Here is a tiny trained network, its code and every weight. The questions are about switching its units off for an input and a class, where a switched-off unit gives its printed mean instead of its output.

import numpy as np


def w(rows, s, z=0):
    codes = np.array(rows[::2]) - 128.0
    scale = np.full(codes.shape[1], s)
    scale[-1] = z or s
    return codes * scale


def norm(h):
    return h / np.sqrt((h * h).mean(-1, keepdims=True) + 1e-5)


def f(y):
    return y / 2 * (1 + np.tanh(0.7978845608 * (y + 0.044715 * y**3)))


def log_softmax(a):
    a = a - a.max(-1, keepdims=True)
    return a - np.log(np.exp(a).sum(-1, keepdims=True))


def net(x, mask):
    res = np.array(x, float).reshape(1, 8) / 4 @ E
    u = 0
    for l in range(3):
        y = f(norm(res) @ A[l][:, :-1].T + A[l][:, -1])
        res = res + np.where(mask[u : u + 9], y, B[l][:, -1]) @ B[l][:, :-1]
        u += 9
    return log_softmax(norm(res)[-1] @ U[:, :-1].T + U[:, -1])


A, B = {}, {}
E = w([
[152,176,28,82,89,78,207,37,113,110,175,228],'x0',
[117,92,151,233,103,91,222,64,140,133,101,76],'x1',
[2,122,156,150,89,42,94,180,120,103,200,162],'x2',
[146,121,188,89,135,113,196,187,71,200,89,183],'x3',
[96,97,168,146,135,210,151,109,155,44,64,218],'x4',
[78,168,117,145,245,175,176,144,186,190,186,155],'x5',
[131,124,129,126,129,126,125,129,130,130,131,133],'x6',
[125,65,58,90,165,65,161,212,173,85,102,116],'x7',
],0.0045)
A[0] = w([
[71,167,151,119,129,132,83,74,54,180,143,123,137],'0.n1',
[217,104,76,135,85,205,153,107,182,170,97,115,3],'0.n2',
[95,114,74,151,166,121,43,43,157,72,141,92,40],'0.n3',
[107,43,57,93,159,89,165,153,187,107,88,105,51],'0.n4',
[117,76,90,76,140,59,146,162,198,114,103,121,89],'0.n5',
[106,59,144,195,83,120,222,80,169,140,142,65,62],'0.n6',
[124,84,156,210,126,74,204,87,121,170,90,123,86],'0.n7',
[42,147,167,125,114,141,131,81,92,117,160,122,93],'0.n8',
[128,122,77,155,112,141,50,61,253,74,180,71,81],'0.n9',
],0.0052,0.004)
B[0] = w([
[110,135,89,126,142,122,91,180,106,79,79,174,199],'0.n1',
[2,111,67,93,177,70,47,76,113,146,82,144,159],'0.n2',
[96,94,180,84,80,142,205,111,60,174,127,171,173],'0.n3',
[158,172,59,169,176,153,112,168,65,135,129,137,177],'0.n4',
[113,81,111,189,154,159,66,133,41,111,118,209,177],'0.n5',
[101,131,65,58,94,219,60,117,152,89,193,101,219],'0.n6',
[139,68,93,65,139,180,101,174,118,146,207,136,216],'0.n7',
[123,102,95,131,198,75,74,133,114,139,133,155,155],'0.n8',
[157,89,176,107,135,133,246,201,74,221,104,140,252],'0.n9',
],0.0072,0.0025)
A[1] = w([
[105,133,49,184,171,64,74,95,8,218,58,94,119],'1.n1',
[213,47,118,96,52,74,86,86,71,50,73,88,54],'1.n2',
[48,116,143,134,133,192,187,97,124,60,39,155,130],'1.n3',
[116,81,125,113,116,181,104,144,205,61,113,215,167],'1.n4',
[177,132,42,90,115,58,201,39,200,92,154,195,35],'1.n5',
[117,194,207,178,111,189,67,13,41,181,190,153,80],'1.n6',
[130,196,134,148,253,151,161,100,127,149,238,85,114],'1.n7',
[142,198,149,149,225,128,176,126,252,138,164,98,3],'1.n8',
[147,173,62,106,125,55,109,158,98,193,166,31,91],'1.n9',
],0.0048,0.0024)
B[1] = w([
[116,105,141,146,133,125,151,113,181,168,104,162,223],'1.n1',
[34,207,181,122,112,198,180,174,172,37,77,196,250],'1.n2',
[233,142,131,147,110,17,170,182,183,215,131,98,210],'1.n3',
[181,130,131,166,82,87,88,135,155,204,197,121,225],'1.n4',
[128,194,204,189,194,221,67,105,43,157,155,53,202],'1.n5',
[167,30,2,150,139,115,136,254,85,87,72,166,209],'1.n6',
[135,125,159,108,85,105,157,147,176,37,105,190,251],'1.n7',
[75,149,151,134,135,157,148,136,149,56,97,121,160],'1.n8',
[217,152,157,176,58,122,123,160,166,125,88,179,222],'1.n9',
],0.0069,0.0026)
A[2] = w([
[118,87,14,112,145,134,109,167,75,82,77,185,93],'2.n1',
[150,147,96,170,163,102,131,181,99,116,68,107,70],'2.n2',
[190,116,117,78,187,167,120,77,170,141,10,105,142],'2.n3',
[148,171,122,160,139,77,144,65,58,76,168,164,111],'2.n4',
[70,77,193,148,140,29,114,136,94,125,168,128,190],'2.n5',
[138,135,214,22,129,128,135,226,86,189,172,181,229],'2.n6',
[138,67,226,158,189,123,71,152,154,80,91,12,1],'2.n7',
[107,142,111,138,254,110,186,132,196,103,165,166,128],'2.n8',
[229,179,107,163,57,121,74,129,188,130,105,133,236],'2.n9',
],0.0058,0.0023)
B[2] = w([
[171,84,130,163,150,163,87,127,117,114,103,85,194],'2.n1',
[148,115,171,232,134,141,167,133,66,138,150,196,150],'2.n2',
[16,103,86,58,107,3,80,103,102,138,150,150,195],'2.n3',
[97,149,194,129,228,159,111,144,109,198,106,70,146],'2.n4',
[101,140,80,87,158,60,143,59,164,157,78,160,168],'2.n5',
[149,97,105,115,104,167,169,78,117,115,141,54,255],'2.n6',
[148,254,127,130,202,181,141,52,43,172,175,171,164],'2.n7',
[131,133,174,139,35,129,94,142,111,76,56,119,179],'2.n8',
[126,127,136,161,165,114,152,132,218,124,190,109,199],'2.n9',
],0.0084,0.0064)
U = w([
[123,226,185,155,225,172,125,82,49,187,146,110,115],'0',
[181,52,79,224,181,119,75,190,84,122,79,163,80],'1',
[42,108,103,74,145,27,91,79,156,155,107,144,253],'2',
[158,68,146,66,104,134,255,114,89,173,91,79,92],'3',
[101,174,204,110,81,155,140,161,174,20,72,150,106],'4',
[192,145,153,176,132,71,165,137,234,176,173,111,100],'5',
[145,97,86,58,117,196,66,113,160,96,217,65,129],'6',
],0.011,0.0043)

Each question gives the input, the list of numbers given to net, and the class t.
The units are the neurons (one row each of A and B). Each row of codes is followed by its name. A weight is (code - 128) times the scale printed after its matrix; where a second scale follows, it is the last column's (A, B and U).
mask holds one flag per neuron, layer by layer. A switched-off neuron (its flag False) gives its mean, the last column of its row in B, instead of its output. The means were averaged over made-up inputs and are rounded, as every weight is.
A unit's drop is (log p(t) with every unit on - log p(t) with that unit switched off) / (log p(t) with every unit on - log p(t) with every unit switched off).
The circuit of an input: a set's keep is (log p(t) with only the set's units on - log p(t) with every unit switched off) / (log p(t) with every unit on - log p(t) with every unit switched off). Starting from the 12 units with the biggest drops (on a tie, the unit counted first), units are removed one at a time, each time the one whose removal leaves the highest keep (on an exact tie, the one counted first), for as long as the keep stays at least 0.8.
circuit, biggest first: the units of the circuit, biggest drop first
most important unit: the unit with the biggest drop
k most important neurons: the k neurons with the biggest drops, biggest first
top k neurons in layer l: the k neurons of layer l with the biggest drops, biggest first
input [-2,7,-6,3,-1,-1,8,4], class 6: circuit, biggest first -> [0.n7; 0.n6]
input [4,0,-5,-8,-1,-6,3,7], class 3: 3 most important neurons -> [0.n9; 0.n3; 1.n6]
input [8,5,1,-4,-3,-4,2,-4], class 0: circuit, biggest first -> [1.n5]
input [3,-5,3,-7,-8,4,-3,5], class 5: 3 most important neurons -> [1.n9; 0.n7; 2.n9]
input [-4,5,-5,3,7,-1,-8,-3], class 5: 2 most important neurons -> [1.n3; 1.n4]
input [8,0,7,8,3,3,7,2], class 0: 2 most important neurons -> [1.n5; 2.n4]
input [2,7,-4,-4,3,-6,-2,-6], class 6: 2 most important neurons -> [0.n6; 0.n7]
input [-7,-8,4,-4,0,8,7,2], class 4: circuit, biggest first -> [2.n8; 1.n7]
input [4,-1,1,3,-8,4,-4,-6], class 5: 2 most important neurons -> [1.n9; 2.n9]
input [-1,-3,4,-8,-8,7,-7,-5], class 3: 2 most important neurons -> [0.n9; 0.n3]
input [-4,-8,3,7,7,-3,5,5], class 6: top 2 neurons in layer 0 -> [0.n9; 0.n3]
input [7,-8,8,-5,-6,1,-8,8], class 1: top 2 neurons in layer 2 -> [2.n1; 2.n3]
input [6,-6,-5,5,-6,0,-4,-8], class 1: circuit, biggest first -> [1.n6; 2.n1]
input [3,0,-1,-7,-3,-8,0,-4], class 4: most important unit -> 1.n2
input [4,-2,3,1,7,5,4,1], class 5: circuit, biggest first -> [1.n4; 1.n3]
input [3,7,1,3,-3,-5,-1,6], class 6: circuit, biggest first -> [0.n6; 0.n7]
input [-6,-7,5,-5,-1,-7,2,4], class 4: 2 most important neurons -> [1.n2; 0.n7]
input [0,5,7,0,-7,-5,-5,7], class 1: 4 most important neurons -> [0.n5; 0.n4; 1.n9; 2.n3]
input [1,-7,-7,-4,-2,-6,4,6], class 2: 3 most important neurons -> [2.n3; 1.n6; 0.n2]
input [4,0,5,1,-8,4,-3,4], class 5: circuit, biggest first -> [1.n9]
input [-5,2,7,-3,6,0,-7,-3], class 2: 2 most important neurons -> [2.n5; 0.n8]
input [7,-1,-8,7,1,4,3,-4], class 2: circuit, biggest first -> [2.n3; 0.n2]
input [-1,-7,-7,-6,-8,-2,5,6], class 5: circuit, biggest first -> [1.n9; 2.n9]
input [8,-7,7,0,5,0,-1,8], class 0: top 2 neurons in layer 0 -> [0.n1; 0.n7]
input [-2,-2,1,5,-2,7,0,6], class 4: top 2 neurons in layer 0 -> [0.n9; 0.n1]
input [-8,-4,8,2,-8,3,-5,6], class 0: top 3 neurons in layer 2 -> [2.n7; 2.n3; 2.n2]
input [2,-2,-7,1,8,6,7,-8], class 1: most important unit -> 1.n6
